Each row is followed by its class.
[ 21 -62  -5   1   1  73   8 -18 -28  21  34  34   6 -67  48  29 -62  35
  21   3  46 -41 -30  25 -16  14 -26  11 -23 -38  84 -71 -32   9  15 -12
 -33 -97 -36]
Z
[ 17 -84  -6 -28  16  68   8 -37 -15   8  38  15   1 -62  52  40 -60  53
  15  -8  24 -54 -27   8 -19   0  27  -7  43 -35  63 -36 -30  14  -2  31
 -47 -81 -39]
D
[-31 -33  52  13  26  46 -46   7  -2   2  37 -32   6  26  10   3  31 -18
  29 -28 -35 -12 -16  41 -70 -47  64  52  -7 -78  49  33  23   1  41 -17
  26 -67  -7]
F
[-20 -21  65  13  43  41 -38  -2   7   6  27 -14  19   6   1  -5  41 -44
  12 -42  -9  -9  -6  44 -83 -33  51  28 -32 -66  28  31  29 -23   9 -37
  16 -80 -16]
N
[ 37 -76   8 -27  19  73   5 -27 -26  14  33   2 -11 -77  48  48 -54  47
   2   5  36 -36 -16  -2 -18  11  24   3  25 -26  56 -30 -30   9   5  -6
 -40 -83 -47]
R
[-59 -20  15   5  32  12 -34   1  29  -2  30 -33  32  29   7 -11  41 -13
  10 -36 -42   7  -4  28 -53 -45  80  62  32 -51   2  11  20  12  21 -16
  16 -82 -16]
D
[-20 -27  52 -12  33  25 -91  31 -10  29  -5 -59 -15   8 -46  33 -15 -63
  33  -2 -19  -2 -15  74 -30  20 -12  20 -36 -48  40  28   8  29  26 -26
  30   6 -36]
F
[ 14  -2  46 -51  51  33 -57  33 -36  27  23 -63 -26  -6 -39  -5 -20 -78
 -18   1 -21   5  -8  39 -13  50 -17  29 -16 -29  15  29  25  16  -3 -51
  21  16 -51]
R
[ -47  -17   35   21   51    3  -58   -3   25  -11   28  -36   37    5
   -2  -22   38  -28   23  -28  -31    8   10   31  -68  -25   68   59
   11  -72   24   -2   13   15   11  -15   29 -112   -7]
U
[-16 -20  52  16  44  36 -52  -7  12   7  29 -15  24   2   1  -2  40 -38
  24 -38 -11 -12 -10  49 -87 -35  48  26 -37 -64  38  28  29 -18  14 -25
  14 -78 -13]
N
[-25 -25  46 -29  30  18 -87  16 -12  36   2 -35   0   3 -37  24 -22 -69
   7 -18 -15   2 -17  47 -38  32  -5  21 -13 -26  38  41   5  36   5  -7
  22  18 -13]
D
[ 36 -77  28 -14  26  54  -5 -23 -22   1  36   5  11 -73  36  23 -61  34
  30  -5  23 -52  -9  -1 -32  16   0  -4  19 -52  77 -49 -38   9  -5  30
 -25 -96 -48]
U
[-49 -14  39  16  33  22 -52  -3  32   0  34 -24  26  21  -9   8  35 -33
  27 -34 -16  -1   8  43 -46 -33  72  54  22 -55  15  -3  21  19  22  -8
  20 -87  -3]
X
[ 16 -58   0 -16   4  68  -1 -21 -35  10  39  12 -16 -83  51  57 -60  68
  18  -3  36 -34 -39   3 -19  22  26 -10  25 -35  70 -43 -52  11  14  29
 -39 -87 -14]
S
[ 41 -54  -1  -1  19  46  11 -20 -33   4  39  12  26 -65  43  16 -58  15
  19  -6  32 -24 -16   5 -22  20 -17  -5 -12 -39  97 -64 -44   7   7  21
 -11 -95 -54]
U
[  -5  -13   39  -11   47   12 -104   14  -27   41   -2  -27    5  -16
  -39   16  -24  -72   21   -6   -6    1  -17   53  -49   31  -22    5
  -57  -37   33   28   16   24   11  -41   31   -8  -31]
N
[ 37 -64  10 -26  17  75   6 -29 -42  17  28  11 -17 -83  57  51 -60  52
   3   7  28 -33 -17   2 -20  20  15   4  11 -26  58 -33 -30   3   5   5
 -40 -81 -46]
R
[ 34 -41  -7  -1   8  69   3 -27 -17  28  48  27   6 -55  39  41 -71   4
  39 -11  50 -32 -24  29 -11  11  -5 -11   0 -36  80 -69 -39  18   2  12
 -33 -80 -39]
X
[ -72   -4   17    8   24   18  -56   11   16   12   38  -34   23   10
    7    3   46   -8   17  -37  -13   20  -17   33  -67  -22   91   54
   22  -60   26    3    3   13   40  -25   18 -103    4]
S
[ 41 -58 -25 -21  11  68   5 -21 -25  20  49   6   7 -58  53  37 -56  22
  17  -1  48 -15 -25  14 -28  10  -5  -1 -11 -38  70 -53 -34   4   2  -2
 -32 -95 -69]
R
[ 17 -82  13 -16  13  70   3 -24 -22   5  18   2 -17 -64  40  55 -63  62
  25  15  22 -46 -17  16 -14  -2  12 -10  22 -52  65 -47 -29  12  15  21
 -39 -78 -49]
F
[-15 -18  48  17  40  34 -56 -13   6  15  38 -10  19   3   5  -5  37 -37
  25 -39 -13 -15 -11  44 -74 -37  58  36 -36 -64  35  27  29 -15  17 -39
  14 -86  -6]
N
[  32  -74   -7   -6    9   72   -3  -17  -24   21   38    3  -12  -86
   65   49  -80   55   35  -18   33  -42  -28    4  -21   10   -2  -16
   18  -39   59  -45  -36   -7    1   -1  -41 -106  -53]
V
[  32  -52  -29   -2    2   68    3  -10  -35   33   47   16    7  -64
   65   31  -75   32   29  -22   52  -11  -31   13  -30   16  -21  -14
   -9  -28   76  -61  -35  -10   12   -2  -25 -103  -64]
V
[ 18 -79   0 -25   7  70   8 -36 -20  14  37  17   4 -62  53  48 -62  54
  16  -5  26 -53 -25   1 -11   4  17  -4  31 -30  65 -32 -30  14   2  28
 -52 -70 -31]
D
[ 11   2  31 -46  44  28 -61  34 -21  29  22 -63 -20  -6 -44  -3 -23 -81
  -5  -1 -17   0  -9  47 -15  42 -20  31 -20 -27  11  30  20  20  -2 -56
  14  12 -45]
R
[ 42 -51 -13 -19  10  63  10 -19 -36  26  44   7   2 -59  54  35 -60  26
  -1   4  46  -3 -26   8 -28  13  -5  -2 -11 -28  71 -42 -32   5  10  -2
 -24 -84 -54]
R
[ 14 -62 -22 -22   7  65   3 -23 -13  23  44  15  19 -45  38  27 -53  19
  21 -14  25 -33 -28  21 -23   6  -2  -2   0 -42  74 -62 -33  14   1  23
 -45 -80 -59]
D
[  9   0  25 -28  40  26 -53  36 -26  34  34 -64 -18 -27 -31   0 -39 -67
  10 -27 -15  -3 -26  40 -10  40 -42   7 -11 -37  15   6  12   0  -3 -41
  18  -5 -51]
V
[ 38 -78   4 -29  20  74  -2 -31 -19   6  31   3 -12 -77  45  61 -61  42
  13   3  46 -39 -16  12 -25  11  10  -4  17 -28  59 -27 -29   2  -4   7
 -41 -92 -49]
R
[ 23  -7  70 -34  60  14 -67  24 -25  11  33 -64  -9 -10 -60 -17 -19 -86
  24 -15 -34 -29   4  41  -5  44 -28  32 -12 -47  31  -1  13  13 -12 -32
  32   4 -48]
U
[-11 -10  34 -49  47  25 -54  17 -19  28  31 -52 -11  -2 -46  -4 -20 -73
  -3 -17 -30 -21 -17  43  -4  27  -7  23  13 -39  15  12  16  25  -9 -32
   8  19 -38]
D
[ 34 -69   9 -30  20  74   1 -31 -34   9  33   7 -14 -80  57  56 -59  49
   4   5  33 -35 -17   4 -21  17  15   3  14 -30  62 -30 -24   2   5   8
 -35 -87 -45]
R
[ -3  -8  11 -28  43  28 -72  45 -28  41  24 -60 -12 -21 -36  -2 -45 -63
  20 -31 -13  -3 -16  41 -18  47 -35  19  -6 -28  18  10  12  11   5 -52
  12  -7 -55]
V
[  18  -88   15  -13   22   76    6  -23   -8    6   31    9   -8  -92
   40   43  -67   48   19   -2   44  -71  -30   22  -15    6   -4   -2
   26  -49   72  -56  -29    6    3   -2  -48 -114  -41]
Z
[-35 -34  64  15  19  50 -37  14  11  -5  28 -30  -1  34   5   5  40 -22
  27 -27 -34 -15  -8  46 -72 -49  59  46 -19 -81  36  36  22  -9  29 -19
  19 -65  -6]
F
[  35  -46   -4   -7   21   53   -2  -26  -27    6   51   11   23  -64
   31    6  -51   11   39   -8   34  -44  -15   10  -25   10  -14    1
   -5  -47   85  -77  -41    5    1    9  -23 -106  -57]
U
[  7   3  43 -53  51  28 -65  31 -30  33  18 -65 -21  -8 -50   5 -20 -85
 -11  -4 -17   0  -4  43 -11  49 -21  34 -18 -22  14  29  26  15   0 -56
  19  16 -52]
R
[  -5  -11   51  -13   47   18 -108    7  -19   38  -12  -15   -6  -15
  -42   16  -24  -68   26    1   -8   -2   -8   59  -57   35  -18    8
  -58  -35   32   20   17   25    5  -39   29    1  -23]
N
[ -56  -15    4   24   33   13  -60   12   21   18   26  -34   22    1
   14   -6   22   -3   24  -45  -24   24   -6   28  -77  -32   60   50
   16  -53    6    0   18    1   27  -34   23 -110  -16]
V
[  0  -8  44 -46  67  23 -60  14 -28  37  15 -45  -4 -23 -64  -4 -21 -88
  -1 -12   0 -16  -7  49  -9  45 -27   6 -19 -34  13  -3  27   8  -2 -51
  16   0 -60]
N
[  32  -48  -16  -10   23   54    4  -33  -35   34   31   34   20  -71
   42   28  -60    9   17   -9   50  -21  -26   15  -30   10  -14  -20
  -31  -38   77  -69  -27   -3    9   -9  -25 -100  -66]
N
[ -9 -27  56 -10  54  15 -96  11 -18  16   5 -38  15   0 -42   5 -10 -76
  31  -8 -11  -7  -4  48 -41  43 -10  20 -31 -42  46  26   4  31  -2 -12
  42 -10 -19]
U
[ 18 -41 -26 -12   2  65   1 -12 -35  23  60  13   7 -60  44  36 -52  36
  24 -15  48 -13 -46  12 -29  15   8 -10  -2 -47  85 -69 -52  12  18  11
 -28 -89 -37]
S
[  -6  -22   59   -9   48   10 -105   20   -9   10    4  -48   10   -2
  -43    8  -10  -83   41   -9  -13   -7   -3   59  -41   41  -19   23
  -36  -42   49   26   -1   31   -1  -13   42  -12  -25]
U
[-49  -9  45  17  35  26 -62  -6  26  13  33 -23  24   9  -3  15  27 -32
  35 -33 -16  -5   0  47 -53 -34  75  57  21 -54  13  11  20  21  24 -21
  18 -91   0]
X
[-57  -8  29  19  37  16 -60  -1  34   4  29 -28  32  12  -4  13  26 -31
  28 -31  -9   6   2  43 -56 -36  73  51  30 -54  15   3  17  25  24 -15
  19 -98  -3]
X
[  -6  -17   59   -9   53    8 -105   20  -21   13    9  -53   13   -1
  -37    2   -8  -81   34   -4  -12   -1   -8   49  -36   43  -14   20
  -29  -43   45   27    1   35    3  -21   48   -8  -27]
U
[  4  -5  24 -34  65  22 -73  10 -32  36  16 -31 -11 -14 -54 -13 -32 -85
   9  -7  -2 -14 -10  50 -14  42 -19   4 -26 -35  17   4  25  16  -4 -65
  20  -2 -44]
N
[ 12   6  50 -34  46  31 -73  21 -21  40  44 -53 -15  -5 -52   8 -45 -99
  30 -11  -5 -21 -18  56   6  43 -26  16   4 -37  30   7  17  33   1 -37
  23  18 -32]
X
[-26  -4  33 -17  25  25 -91  30 -28  31  13 -37 -13 -14 -37  30 -15 -51
  17 -13   3  15 -36  52 -40  45   0  13 -22 -29  46  19 -17  37  24 -17
  33   4   3]
S
[ -55  -20   21   11   53   15  -54  -13   29    4   10   -8   34    5
   -7   -7   39  -24   14  -30  -12    5    9   41  -81  -32   67   38
   -4  -60   12    0   35    1   15  -22   13 -100  -14]
N
[-47  -9  40  19  34  17 -48  -6  40   4  36 -26  23  17 -12   6  31 -28
  30 -29 -19   3   3  45 -51 -38  71  55  29 -57   3  -6  20  21  19  -7
  23 -88   4]
X
[  29  -53  -33    3    4   65    2  -18  -28   29   42   18    9  -73
   64   39  -67   40   33  -22   46  -17  -29   14  -26   11  -19  -13
  -12  -30   76  -74  -38   -9   11    0  -30 -102  -65]
V
[ -61  -30   49   15   38   22  -42    9   31   -3   22  -28   13    4
    4   -4   33  -10   11  -24  -20   -8   -4   41  -62  -37   52   62
   18  -71    9   -2   27    1   21  -43   20 -114   -7]
Z
[ 38 -43   2   1   3  69  -5 -15 -12  29  51  19   6 -52  39  36 -72  10
  53  -9  39 -35 -23  30 -18  10  -7  -1   2 -41  79 -75 -39  22  11   9
 -30 -78 -46]
X
[ 19 -75  13 -18   5  72  -2 -25 -25   5  28   6 -17 -60  35  48 -57  52
  20  12  15 -55 -15   8  -8  -6  15   0  12 -56  70 -45 -25  11  18   9
 -43 -79 -40]
F
[ 11   6  34 -31  38  27 -55  31 -34  36  27 -48 -29 -23 -25   2 -38 -61
  14 -21 -16   0 -15  35  -7  48 -39  13 -12 -28  15  -1  14  -2  -4 -44
  24  10 -45]
V
[ 42 -66  -8 -24  14  68   6 -30 -31   9  40   6  -8 -81  56  47 -60  48
   7   2  31 -38 -20  -1 -15  10  12   3  11 -29  67 -31 -30   4   3   8
 -45 -82 -41]
R
[-15 -26  54  -2  31  19 -97  34  -4  24   4 -44 -12  -9 -44  11 -24 -56
  21   4  -9 -16 -26  64 -39  22 -36  25 -34 -38  25  29  10  33  11 -44
  30 -13 -12]
Z
[ 38 -49  -9  -6   9  66  -7 -25 -10  25  56  18  14 -49  33  44 -74   6
  48  -9  49 -34 -21  30 -13  11 -10  -3   3 -39  81 -73 -31  22   5  15
 -30 -80 -48]
X
[  38  -53   -8   -4   25   51    4  -24  -21    5   55    9   30  -57
   32    1  -52    7   35  -12   34  -31  -17    9  -31   12  -11   -1
   -5  -54   91  -82  -41    6   -1   20  -17 -110  -63]
U
[ 14 -60  -9  -9  11  71  12 -18 -22  20  30   8  -1 -44  35  37 -50  28
  25   5  30 -25 -23  34 -18  -1  -3  -7 -11 -56  81 -70 -29  10  21   7
 -28 -75 -61]
F
[ -24  -33   69   18   27   54  -51   10   12   -2   44  -27    2   10
   11   -7   26  -30   27  -32  -13  -31  -22   52  -74  -34   37   58
  -19  -70   42   36   28  -10   20  -43   19 -100    3]
Z
[-13  12  26 -39  33  29 -72  32 -37  29  41 -51 -16 -14 -55   2 -10 -59
   5 -16 -15  -8 -29  40  -9  43  -3  29 -11 -37  27   5   0  24  16 -36
  15   1 -18]
S
[ -8 -23  67 -12  55  13 -94  11 -23  19   9 -44  12 -10 -41  10 -11 -83
  33 -11 -12  -5 -11  44 -37  39 -14  21 -25 -46  47  20  -1  30   2 -20
  53 -13 -26]
U
[-19  -2  18 -43  42  14 -59  18 -26  44  31 -49  -6  -9 -47  -7 -28 -70
  -9 -16 -27  -3 -24  42  -3  35 -16  25   6 -35  16   4  11  35   1 -27
  11  12 -29]
D
[-65 -21  19   2  28  13 -51  -4  32   3  25 -26  27  22   4  -3  38  -9
  14 -38 -36   3   2  36 -63 -43  82  64  30 -49   3  17  22  12  18  -4
   8 -89  -4]
D
[ -7  -8  74  18  23  51 -47   2  18  -7  54 -17  11  32   5   0  38 -47
  38 -35 -17 -19  -6  44 -63 -38  58  44  -8 -64  33  27  23  -2   9 -10
  21 -60   4]
X
[ -4 -15  48 -42  52  33 -64  18 -27  36  34 -47 -20 -30 -55   2 -33 -77
   5 -12   2 -36 -27  60   2  44 -47  29  -9 -44  34  -3  23  14   2 -44
  16  -8 -33]
Z
